array([[5400, 6402, 3731, 5557, 4910, 3953, 7362, 5576, 7893],
       [4450, 3599, 5707, 3777, 5074, 6058, 2589, 4651, 2965],
       [1790, 6790, 3445, 2965, 7515, 4436, 4245, 1716, 3659],
       [4109, 3552, 5579, 3745, 5327, 6457, 2933, 4779, 2507],
       [1594, 6420, 3531, 3164, 6936, 3986, 5125, 1643, 4413],
       [5029, 3130, 5591, 3721, 4942, 6306, 2773, 4914, 2341],
       [5558, 6410, 3847, 6090, 5218, 3415, 7563, 5593, 8212],
       [4026, 3571, 5772, 3767, 5442, 6301, 2858, 4718, 2512],
       [6447, 2393, 8150, 5659, 3029, 6980, 2947, 6123, 3552],
       [5493, 6762, 4124, 6529, 4882, 3639, 7607, 4934, 8087],
       [5754, 6655, 3847, 6656, 5118, 3262, 8076, 4910, 8696]])
Rows and columns are numbered from 1.
What is the entry directly below 4245? 2933
What is the entry in row 1 and column 1? 5400
What is the entry in the bottom-right corner? 8696
What is the entry in the bottom-left corner? 5754
The top-right entry: 7893
The entry just left of 8076: 3262
The entry just left of 6301: 5442
What is the entry in row 3 and column 1? 1790
The centre entry: 4942
The entry directly above 3571: 6410
What is the entry just left of the largest entry? 4910
What is the entry at row 1, column 3? 3731
What is the entry just left of the centre entry? 3721
The entry just left of 2858: 6301
What is the entry just left of 2393? 6447
What is the entry at row 2, column 1? 4450
What is the entry just right of the centre entry? 6306
The entry at row 3, column 2 -> 6790
The entry just left of 7607 is 3639
The entry directly below 6410 is 3571
The entry directly below 4124: 3847
What is the minimum? 1594
The entry directly above the largest entry -> 8087
What is the entry just left of 3130? 5029
The entry at row 1, column 2: 6402
The entry just left of 7563 is 3415
The entry directly above 7515 -> 5074
What is the entry in row 3 and column 3? 3445
What is the entry directly below 6790? 3552

[[ 41.9  19.0 -15.3   2.5 -20.6 -22.9]
 [ 50.3  -1.8   6.7  -1.9  13.7  -1.1]
 [ 41.5  20.3 -15.3   3.2 -23.5 -19.4]
 [ 26.8  11.8   8.2   3.9  10.0  -7.1]
 [ 20.7  15.1 -15.1 -11.2 -11.8   3.8]
 [ 23.7  15.8   8.4   3.1  10.2  -9.5]
 [ 46.1  16.6 -12.7   2.9 -23.7 -26.0]
 [ 26.0   8.6   8.0   7.0  10.0  -5.6]
 [ 40.1  21.0 -15.2   1.8 -20.4 -25.0]
 [ 18.2  19.5 -16.2 -10.4 -11.8   0.8]
 [ 16.8  15.9 -14.4 -10.2 -14.0  -3.0]
 [ 27.1   8.0   8.6   4.7  11.4  -8.4]
 [ 18.3  21.5 -17.6 -11.7 -15.0  -2.3]
 [ 51.0  -6.4   2.0  -7.7  11.5   1.7]
 [ 27.4  15.3  11.7   3.3   8.8  -9.2]
 [ 52.0  -5.0   2.0  -5.2  11.2   2.6]]
Indices start at 1.
Report the entry in the top-right corner.
A: -22.9
The entry at row 2, column 1 -> 50.3
The entry directly below -1.1: -19.4
Report the entry in row 1 and column 2.
A: 19.0
Report the entry in the bottom-left corner.
A: 52.0
The entry in the bottom-right corner: 2.6
The top-left entry -> 41.9
Report the entry just right of 15.1.
A: -15.1
The entry just left of 10.2 -> 3.1
Report the entry directly above the largest entry.
A: 27.4
Report the entry directly above the smallest entry.
A: -9.5
Report the entry directly below 18.2.
A: 16.8
Report the entry directly below the smallest entry.
A: -5.6
Report the entry directly below 23.7.
A: 46.1
The entry just left of -7.7: 2.0
The minimum is -26.0
Report the entry at row 3, column 1.
A: 41.5
The entry at row 3, column 3 is -15.3
Report the entry just right of 6.7.
A: -1.9
The entry directly below 15.1 -> 15.8
Report the entry just right of 13.7.
A: -1.1
Report the entry just left of -10.4.
A: -16.2
Report the entry directly below -1.9.
A: 3.2
The entry just right of the largest entry -> -5.0
The entry directly below 11.7 -> 2.0
Report the entry in row 2 and column 3.
A: 6.7
The entry directly above -3.0: 0.8
Report the entry directly above -11.7.
A: 4.7
